Below is a small trained network, with its code and all its weights. Each question gives an input and a target symbol and asks what happens when units are switched off, that is, made to give their printed mean instead of their output.

import numpy as np


def w(rows, s, z=0):
    codes = np.array(rows[::2]) - 128.0
    scale = np.full(codes.shape[1], s)
    scale[-1] = z or s
    return codes * scale


def norm(h):
    return h / np.sqrt((h * h).mean(-1, keepdims=True) + 1e-5)


def f(y):
    return y / 2 * (1 + np.tanh(0.7978845608 * (y + 0.044715 * y**3)))


def softmax(a):
    e = np.exp(a - a.max(-1, keepdims=True))
    return e / e.sum(-1, keepdims=True)


def log_softmax(a):
    a = a - a.max(-1, keepdims=True)
    return a - np.log(np.exp(a).sum(-1, keepdims=True))


def net(x, mask):
    ids = ['βζλμτψ'.index(c) for c in x.split()]
    T = len(ids)
    res = E[ids] + P[:T]
    u = 0
    for l in range(2):
        r = norm(res)
        for j in range(3):
            rows = slice(2 * j, 2 * j + 2)
            q, k, v = (r @ M[l][rows].T for M in (Q, K, V))
            z = softmax(np.where(np.tri(T) > 0, q @ k.T / 2**0.5, -1e9)) @ v
            o = O[l][rows]
            res = res + np.where(mask[u + j], z, o[:, -1]) @ o[:, :-1]
        u += 3
        y = f(norm(res) @ A[l][:, :-1].T + A[l][:, -1])
        res = res + np.where(mask[u : u + 4], y, B[l][:, -1]) @ B[l][:, :-1]
        u += 4
    return log_softmax(norm(res)[-1] @ U[:, :-1].T + U[:, -1])


Q, K, V, O, A, B = {}, {}, {}, {}, {}, {}
E = w([
[68,139,155,142,132],'β',
[119,99,152,97,121],'ζ',
[74,147,99,123,151],'λ',
[60,154,144,94,172],'μ',
[178,130,106,168,8],'τ',
[77,130,140,51,67],'ψ',
],0.016)
P = w([
[216,131,221,173,242],'0',
[148,133,221,160,181],'1',
[69,145,176,168,123],'2',
[58,157,161,145,104],'3',
[61,171,153,123,98],'4',
[78,181,152,104,99],'5',
[102,188,140,82,105],'6',
[121,170,112,52,98],'7',
[131,20,82,10,88],'8',
[131,17,19,128,132],'9',
],0.011)
Q[0] = w([
[32,8,117,125,78],'L0H1',
[99,217,152,17,62],'L0H1',
[139,142,209,64,83],'L0H2',
[140,107,147,121,231],'L0H2',
[183,130,122,179,228],'L0H3',
[79,78,2,101,162],'L0H3',
],0.0075)
K[0] = w([
[115,76,38,45,100],'L0H1',
[159,255,84,101,112],'L0H1',
[201,209,111,146,100],'L0H2',
[89,71,104,121,115],'L0H2',
[148,47,105,195,213],'L0H3',
[199,94,41,102,79],'L0H3',
],0.0097)
V[0] = w([
[93,73,187,206,121],'L0H1',
[69,143,91,93,244],'L0H1',
[129,146,88,150,47],'L0H2',
[176,193,168,149,165],'L0H2',
[136,224,120,130,80],'L0H3',
[139,149,185,55,132],'L0H3',
],0.011)
O[0] = w([
[181,104,85,128,189,179],'L0H1',
[139,66,190,156,18,246],'L0H1',
[213,219,188,17,117,3],'L0H2',
[42,255,15,115,71,224],'L0H2',
[182,105,87,153,219,187],'L0H3',
[64,128,44,195,121,251],'L0H3',
],0.0081,0.0046)
A[0] = w([
[201,134,3,122,120,255],'L0N1',
[234,213,111,235,144,134],'L0N2',
[153,106,126,47,145,36],'L0N3',
[233,109,54,1,62,250],'L0N4',
],0.0083,0.0037)
B[0] = w([
[98,85,69,150,119,255],'L0N1',
[67,1,112,164,165,150],'L0N2',
[64,56,128,62,95,111],'L0N3',
[114,171,104,144,127,249],'L0N4',
],0.015,0.0029)
Q[1] = w([
[39,144,130,96,21],'L1H1',
[248,97,165,106,51],'L1H1',
[217,243,78,103,199],'L1H2',
[90,209,107,134,30],'L1H2',
[100,110,161,139,90],'L1H3',
[102,110,91,102,150],'L1H3',
],0.013)
K[1] = w([
[249,85,24,130,70],'L1H1',
[31,145,104,236,184],'L1H1',
[217,134,170,223,215],'L1H2',
[102,196,165,114,138],'L1H2',
[73,104,82,98,83],'L1H3',
[142,194,86,107,121],'L1H3',
],0.014)
V[1] = w([
[153,84,111,191,152],'L1H1',
[161,131,91,122,117],'L1H1',
[172,132,67,133,41],'L1H2',
[129,92,179,191,143],'L1H2',
[135,246,160,175,127],'L1H3',
[78,137,203,64,184],'L1H3',
],0.014)
O[1] = w([
[236,112,234,70,131,223],'L1H1',
[116,187,215,159,173,108],'L1H1',
[190,252,159,157,209,114],'L1H2',
[177,79,148,25,163,127],'L1H2',
[254,46,31,120,171,196],'L1H3',
[70,22,102,198,115,3],'L1H3',
],0.0095,0.0046)
A[1] = w([
[99,87,123,143,1,2],'L1N1',
[77,89,104,177,175,153],'L1N2',
[127,164,93,116,40,137],'L1N3',
[91,181,117,26,184,43],'L1N4',
],0.012,0.008)
B[1] = w([
[11,58,221,229,185,218],'L1N1',
[142,134,120,91,71,238],'L1N2',
[137,100,194,97,125,253],'L1N3',
[160,162,148,161,254,149],'L1N4',
],0.0088,0.0065)
U = w([
[190,59,68,42,102,96],'β',
[139,162,90,111,224,237],'ζ',
[182,187,173,82,51,182],'λ',
[54,78,166,149,120,174],'μ',
[118,133,18,133,149,144],'τ',
[44,254,88,127,50,4],'ψ',
],0.0092,0.0023)

Each question gives the input, a string of symbols that net reads in full, and the target symbol t.
The units are the heads (2 rows each of Q, K, V and O) and the neurons (one row each of A and B). Each row of codes is followed by its name. A weight is (code - 128) times the scale printed after its matrix; where a second scale follows, it is the last column's (O, A, B and U).
mask holds one flag per unit, layer by layer, with each layer's heads first. A switched-off unit (its flag False) gives its mean, the last column of its rows in O or B, instead of its output. The means were averaged over made-up inputs and are rounded, as every weight is.
A unit's drop is (log p(t) with every unit on - log p(t) with that unit switched off) / (log p(t) with every unit on - log p(t) with every unit switched off).
The circuit of an input: a set's keep is (log p(t) with only the set's units on - log p(t) with every unit switched off) / (log p(t) with every unit on - log p(t) with every unit switched off). Starting from the 12 units with the biggest drops (on a tie, the unit counted first), units are removed one at a time, each time the one whose removal leaves the highest keep (on an exact tie, the one counted first), for as long as the keep stays at least 0.8.
circuit, biggest first: the units of the circuit, biggest drop first
most important unit: the unit with the biggest drop
top k neurons: the k neurons with the biggest drops, biggest first
k most important neurons of layer l: the k neurons of layer l with the biggest drops, biggest first
heads that matter: for each layer, one digit per head in row order, 1 if its drop is at least 0.15 and else 0, layers parted by /
input τ μ τ ψ τ μ, target ζ: heads that matter => 001 / 000
input λ β τ, target β: heads that matter => 101 / 110
input ζ ψ μ β β μ μ μ, target μ: heads that matter => 111 / 000
input μ β τ λ, target ζ: most important unit => L0H2
input β λ μ λ μ τ λ, target ζ: circuit, biggest first => (L0H3 L1N4)
input μ μ β β β β, target β: circuit, biggest first => (L0N1 L1H3 L0N2 L1N1)
input β ψ ψ τ, target τ: heads that matter => 100 / 000
input μ β τ β, target ζ: circuit, biggest first => (L0H1 L1H1)
input μ ζ ζ μ β λ ζ β, target λ: top 3 neurons => (L0N2 L1N1 L1N3)
input μ β μ β β ψ μ ζ, target ψ: heads that matter => 100 / 110
input τ τ τ ζ τ μ λ μ ζ, target μ: 2 most important neurons of layer 0 => (L0N4 L0N2)
input λ β λ λ, target λ: heads that matter => 110 / 011
input μ τ μ λ β ψ, target β: circuit, biggest first => (L0N1 L1H3 L0H3 L0H2)
input ψ β λ, target ψ: circuit, biggest first => (L1N1 L0N2)
input λ μ τ β β, target β: most important unit => L1H3
input μ ζ λ τ, target λ: heads that matter => 110 / 111
input μ ψ ψ μ β τ ζ, target τ: heads that matter => 110 / 101
input μ ψ τ ψ, target ζ: circuit, biggest first => (L0H1 L1N4)
input β λ β τ ζ λ μ, target λ: circuit, biggest first => (L0H1 L1H1 L0N2)
input β λ β μ τ, target μ: 3 most important neurons of layer 0 => (L0N2 L0N1 L0N4)
input ζ μ β τ τ, target τ: circuit, biggest first => (L0H1)
input ζ τ τ τ, target ζ: circuit, biggest first => (L0H1 L1H1)
input μ ζ μ μ μ μ μ τ μ, target ζ: heads that matter => 101 / 000
input μ μ ζ μ λ ζ ζ, target λ: top 2 neurons => (L0N2 L1N1)
